Here is a tiny trained network, its code and every weight. The questions are about switching its units off for an input and a target symbol, where a switched-off unit gives its printed mean instead of its output.

import numpy as np


def w(rows, s, z=0):
    codes = np.array(rows[::2]) - 128.0
    scale = np.full(codes.shape[1], s)
    scale[-1] = z or s
    return codes * scale


def f(y):
    return y / 2 * (1 + np.tanh(0.7978845608 * (y + 0.044715 * y**3)))


def softmax(a):
    e = np.exp(a - a.max(-1, keepdims=True))
    return e / e.sum(-1, keepdims=True)


def log_softmax(a):
    a = a - a.max(-1, keepdims=True)
    return a - np.log(np.exp(a).sum(-1, keepdims=True))


def net(x, mask):
    ids = ['εζθλξσψ'.index(c) for c in x.split()]
    T = len(ids)
    res = E[ids] + P[:T]
    u = 0
    for l in range(3):
        r = res
        for j in range(2):
            rows = slice(3 * j, 3 * j + 3)
            q, k, v = (r @ M[l][rows].T for M in (Q, K, V))
            z = softmax(np.where(np.tri(T) > 0, q @ k.T / 3**0.5, -1e9)) @ v
            o = O[l][rows]
            res = res + np.where(mask[u + j], z, o[:, -1]) @ o[:, :-1]
        u += 2
        y = f(res @ A[l][:, :-1].T + A[l][:, -1])
        res = res + np.where(mask[u : u + 4], y, B[l][:, -1]) @ B[l][:, :-1]
        u += 4
    return log_softmax(res[-1] @ U[:, :-1].T + U[:, -1])


Q, K, V, O, A, B = {}, {}, {}, {}, {}, {}
E = w([
[146,77,122,44,161,155,177,75,89,134,79],'ε',
[141,81,188,123,135,104,151,108,172,253,162],'ζ',
[168,153,120,112,183,76,163,181,143,170,85],'θ',
[137,172,117,106,143,204,128,142,84,156,120],'λ',
[62,72,169,176,110,157,127,107,128,141,65],'ξ',
[99,121,58,121,139,174,144,120,173,147,167],'σ',
[147,144,178,124,149,192,162,100,204,57,153],'ψ',
],0.019)
P = w([
[189,56,114,143,197,117,8,132,121,143,112],'0',
[136,110,125,129,196,116,53,110,124,150,122],'1',
[128,125,125,121,169,125,87,111,128,148,125],'2',
[121,142,124,121,150,129,115,118,128,149,131],'3',
[109,151,123,120,126,133,141,124,130,142,135],'4',
[97,153,125,124,111,137,166,140,131,136,142],'5',
[95,163,120,123,86,138,187,141,135,128,145],'6',
[86,168,122,126,71,141,210,147,129,127,153],'7',
[84,175,120,129,55,143,230,156,133,120,151],'8',
],0.014)
Q[0] = w([
[140,194,109,118,157,164,138,184,106,125,94],'0.h1',
[59,159,175,100,199,204,226,138,154,196,102],'0.h1',
[80,125,159,169,167,171,90,137,124,164,130],'0.h1',
[155,126,107,31,173,142,247,71,178,197,172],'0.h2',
[140,153,87,77,110,183,129,112,64,106,128],'0.h2',
[208,232,116,73,145,174,170,198,117,169,139],'0.h2',
],0.011)
K[0] = w([
[135,106,147,105,75,133,198,78,112,141,146],'0.h1',
[89,158,123,153,23,119,214,156,140,112,144],'0.h1',
[84,102,125,147,125,122,144,114,167,110,115],'0.h1',
[73,180,136,150,34,143,188,161,125,117,149],'0.h2',
[141,130,139,138,168,81,187,159,142,146,130],'0.h2',
[109,130,132,97,70,121,254,113,106,125,130],'0.h2',
],0.014)
V[0] = w([
[151,98,133,87,114,122,140,96,143,141,196],'0.h1',
[183,139,136,39,152,136,181,109,23,140,79],'0.h1',
[104,134,201,142,102,129,103,118,95,199,127],'0.h1',
[98,58,133,135,124,173,145,1,125,94,67],'0.h2',
[165,106,108,81,148,110,186,129,133,106,91],'0.h2',
[136,76,182,63,137,36,191,115,157,153,125],'0.h2',
],0.0067)
O[0] = w([
[126,213,166,161,161,154,133,97,120,154,159,172],'0.h1',
[153,99,172,156,143,213,154,250,134,163,106,91],'0.h1',
[114,119,183,118,132,59,185,144,59,115,126,254],'0.h1',
[88,89,113,151,108,60,95,192,91,90,209,183],'0.h2',
[111,144,107,174,162,115,128,133,148,175,148,150],'0.h2',
[178,139,101,255,133,143,132,53,78,125,148,8],'0.h2',
],0.0072,0.0013)
A[0] = w([
[151,173,100,90,149,72,163,117,36,107,127,52],'0.n1',
[141,95,67,111,133,154,152,94,197,114,209,252],'0.n2',
[152,26,113,84,136,126,176,119,133,117,103,229],'0.n3',
[166,152,136,2,151,118,162,189,115,77,110,72],'0.n4',
],0.0069,0.003)
B[0] = w([
[108,223,161,157,217,60,117,10,92,91,119,127],'0.n1',
[114,185,151,135,143,127,143,192,133,137,236,253],'0.n2',
[46,221,176,154,127,177,73,215,121,198,105,215],'0.n3',
[194,187,159,25,72,3,156,116,61,41,170,203],'0.n4',
],0.0061,0.0043)
Q[1] = w([
[80,136,144,107,107,123,118,157,187,130,158],'1.h1',
[66,122,124,154,89,116,97,151,138,107,61],'1.h1',
[143,175,141,97,156,139,189,126,123,137,178],'1.h1',
[168,165,185,139,136,131,197,135,94,181,126],'1.h2',
[140,137,106,126,177,144,110,91,240,139,198],'1.h2',
[180,52,119,251,61,109,86,73,121,72,62],'1.h2',
],0.013)
K[1] = w([
[136,122,129,121,108,132,176,150,177,138,170],'1.h1',
[168,94,118,123,105,136,48,145,129,118,124],'1.h1',
[106,176,138,132,79,125,215,111,108,137,131],'1.h1',
[117,167,86,141,120,101,249,162,119,142,114],'1.h2',
[150,163,128,126,157,125,158,133,186,55,164],'1.h2',
[169,120,124,100,194,86,11,112,84,163,102],'1.h2',
],0.013)
V[1] = w([
[184,138,46,118,115,92,59,101,124,123,199],'1.h1',
[142,140,25,159,127,179,117,163,111,156,120],'1.h1',
[206,163,172,97,176,158,126,113,156,102,142],'1.h1',
[156,79,254,137,130,123,152,112,133,104,102],'1.h2',
[86,104,91,168,133,108,91,166,101,216,129],'1.h2',
[196,151,96,104,133,130,96,148,77,127,75],'1.h2',
],0.0072)
O[1] = w([
[104,85,251,150,132,178,146,142,63,127,98,76],'1.h1',
[73,180,195,40,179,46,146,69,68,134,114,126],'1.h1',
[109,121,98,177,177,97,186,198,78,177,140,252],'1.h1',
[69,254,174,88,97,134,57,51,208,118,217,62],'1.h2',
[128,25,48,123,52,87,179,99,138,52,179,198],'1.h2',
[106,78,199,56,205,117,247,106,169,102,196,9],'1.h2',
],0.0056,0.0036)
A[1] = w([
[179,114,80,122,163,153,139,135,54,121,2,46],'1.n1',
[175,173,108,132,198,99,139,136,105,143,130,77],'1.n2',
[83,146,186,201,64,195,92,24,54,35,107,1],'1.n3',
[140,127,100,158,194,158,152,98,46,134,71,126],'1.n4',
],0.0066,0.0051)
B[1] = w([
[168,120,153,99,68,144,73,104,207,95,134,215],'1.n1',
[134,72,131,138,134,97,74,107,135,99,94,235],'1.n2',
[185,108,137,2,198,184,143,184,188,176,124,170],'1.n3',
[132,88,83,145,58,163,122,100,188,106,128,255],'1.n4',
],0.0083,0.0028)
Q[2] = w([
[187,231,87,133,178,205,139,107,221,213,124],'2.h1',
[122,140,196,173,204,209,122,14,154,112,147],'2.h1',
[68,92,164,122,102,139,212,73,153,89,89],'2.h1',
[205,224,100,151,147,107,109,3,47,94,121],'2.h2',
[78,143,114,103,134,65,100,77,129,2,128],'2.h2',
[124,143,123,136,133,115,193,41,95,81,135],'2.h2',
],0.0091)
K[2] = w([
[184,210,119,190,67,84,180,124,188,132,132],'2.h1',
[190,92,185,205,183,73,60,123,193,131,119],'2.h1',
[164,2,228,82,139,62,123,128,72,199,72],'2.h1',
[171,138,199,172,38,42,83,126,164,220,153],'2.h2',
[87,27,237,70,122,157,96,78,127,159,164],'2.h2',
[115,82,178,166,97,44,195,114,165,177,97],'2.h2',
],0.0088)
V[2] = w([
[99,114,126,138,157,80,116,118,61,97,74],'2.h1',
[82,141,108,102,139,255,116,91,68,49,113],'2.h1',
[46,130,99,103,59,114,158,79,120,226,62],'2.h1',
[176,164,69,112,194,108,97,137,153,53,97],'2.h2',
[152,103,106,161,155,62,92,159,162,106,65],'2.h2',
[171,138,83,130,151,161,111,135,88,57,160],'2.h2',
],0.0066)
O[2] = w([
[160,175,62,140,106,138,160,177,157,125,166,4],'2.h1',
[93,103,110,113,92,3,110,211,116,148,156,42],'2.h1',
[180,43,138,70,202,155,107,122,112,124,173,75],'2.h1',
[99,116,183,109,56,138,212,198,194,186,160,76],'2.h2',
[84,165,145,138,97,90,236,127,148,102,151,82],'2.h2',
[120,168,136,80,176,141,135,174,176,151,140,131],'2.h2',
],0.0068,0.0034)
A[2] = w([
[136,111,118,174,68,135,23,110,160,170,253,39],'2.n1',
[109,170,144,184,105,118,155,137,166,153,244,3],'2.n2',
[84,144,67,114,108,37,87,111,44,114,121,74],'2.n3',
[130,129,97,245,135,153,157,75,95,122,175,70],'2.n4',
],0.0069,0.0042)
B[2] = w([
[146,98,110,83,197,202,109,127,156,41,41,252],'2.n1',
[156,138,124,86,23,49,81,116,104,131,106,200],'2.n2',
[189,148,254,150,78,159,172,103,178,162,187,203],'2.n3',
[94,134,144,76,108,38,144,127,66,111,91,231],'2.n4',
],0.0077,0.0035)
U = w([
[134,151,173,12,211,62,162,208,89,127,83,42],'ε',
[120,134,92,135,182,83,127,77,63,112,63,106],'ζ',
[161,131,158,129,83,64,144,87,111,156,245,136],'θ',
[164,131,151,161,167,207,191,98,235,158,136,107],'λ',
[147,80,35,59,47,86,90,132,179,69,96,69],'ξ',
[112,53,34,253,180,126,134,200,54,203,221,254],'σ',
[50,198,158,213,107,107,62,157,148,176,76,150],'ψ',
],0.0051,0.0053)

Each question gives the input, a string of symbols that net reads in full, and the target symbol t.
The units are the heads (3 rows each of Q, K, V and O) and the neurons (one row each of A and B). Each row of codes is followed by its name. A weight is (code - 128) times the scale printed after its matrix; where a second scale follows, it is the last column's (O, A, B and U).
mask holds one flag per unit, layer by layer, with each layer's heads first. A switched-off unit (its flag False) gives its mean, the last column of its rows in O or B, instead of its output. The means were averaged over made-up inputs and are rounded, as every weight is.
A unit's drop is (log p(t) with every unit on - log p(t) with that unit switched off) / (log p(t) with every unit on - log p(t) with every unit switched off).
The circuit of an input: a set's keep is (log p(t) with only the set's units on - log p(t) with every unit switched off) / (log p(t) with every unit on - log p(t) with every unit switched off). Starting from the 12 units with the biggest drops (on a tie, the unit counted first), units are removed one at a time, each time the one whose removal leaves the highest keep (on an exact tie, the one counted first), for as long as the keep stays at least 0.8.
circuit, biggest first: the units of the circuit, biggest drop first
unit that matters most: the unit with the biggest drop
k most important neurons: the k neurons with the biggest drops, biggest first
heads that matter: for each layer, one digit per head in row order, 1 if its drop is at least 0.15 and else 0, layers parted by /
drop of u: that unit's drop, to one decimal
input ψ ξ ψ λ ε θ ε, target λ: circuit, biggest first	(0.h2; 0.h1; 2.h1)
input ξ ξ θ θ ξ ζ, target ξ: unit that matters most	2.n1
input λ ζ ζ σ ζ λ θ σ ε, target ξ: circuit, biggest first	(1.h2; 1.n1; 0.n2)
input λ ξ ξ ξ ξ ε ξ λ ζ, target ξ: heads that matter	00 / 11 / 00
input ζ ε ξ, target λ: heads that matter	01 / 00 / 10
input ζ λ ε ζ ζ, target ζ: heads that matter	01 / 00 / 01
input ψ θ θ, target λ: heads that matter	01 / 00 / 00
input ξ ξ σ θ ε ζ, target θ: circuit, biggest first	(0.h2; 2.h2; 2.n2; 1.h2)
input λ ψ ζ, target ψ: circuit, biggest first	(2.h1; 1.h2)
input ζ σ ψ ζ ζ σ λ ε ζ, target λ: heads that matter	11 / 10 / 10
input σ λ λ λ ζ ψ ζ ξ, target ε: circuit, biggest first	(1.n3; 1.h1; 0.h1)
input λ λ ξ λ σ ψ ξ σ, target ψ: circuit, biggest first	(1.h2; 1.h1; 2.h1)
input λ ψ σ ψ, target ψ: heads that matter	00 / 01 / 10
input ψ σ λ ψ σ θ θ ξ, target σ: heads that matter	00 / 10 / 10
input λ θ ζ ε σ λ λ λ, target ε: unit that matters most	0.h2
input ε θ ξ σ ψ ξ λ ξ ε, target θ: heads that matter	00 / 00 / 00
input σ θ λ σ ψ ξ, target ε: circuit, biggest first	(1.h1; 1.n3; 0.h1)
input ξ ψ ζ ζ ξ, target ξ: heads that matter	01 / 11 / 00
input ζ ζ σ ε λ, target σ: heads that matter	11 / 00 / 00
input σ ζ ξ λ, target θ: unit that matters most	2.n3
input ζ ε λ ξ ζ ε, target ζ: circuit, biggest first	(0.h2; 2.h2; 0.n1)
input ψ θ ε ζ θ, target ζ: 3 most important neurons	(0.n1; 2.n4; 1.n2)
input θ ε ε ζ, target ζ: heads that matter	11 / 01 / 01
input ξ σ ε, target ξ: heads that matter	00 / 01 / 00
input σ λ λ λ σ, target σ: heads that matter	00 / 01 / 00
input θ λ ζ θ σ ξ λ ε, target ε: heads that matter	10 / 01 / 00
input σ ξ θ λ σ λ ψ ε λ, target σ: unit that matters most	0.h1
input ε λ ψ θ ζ ξ, target θ: drop of 2.n3	0.5
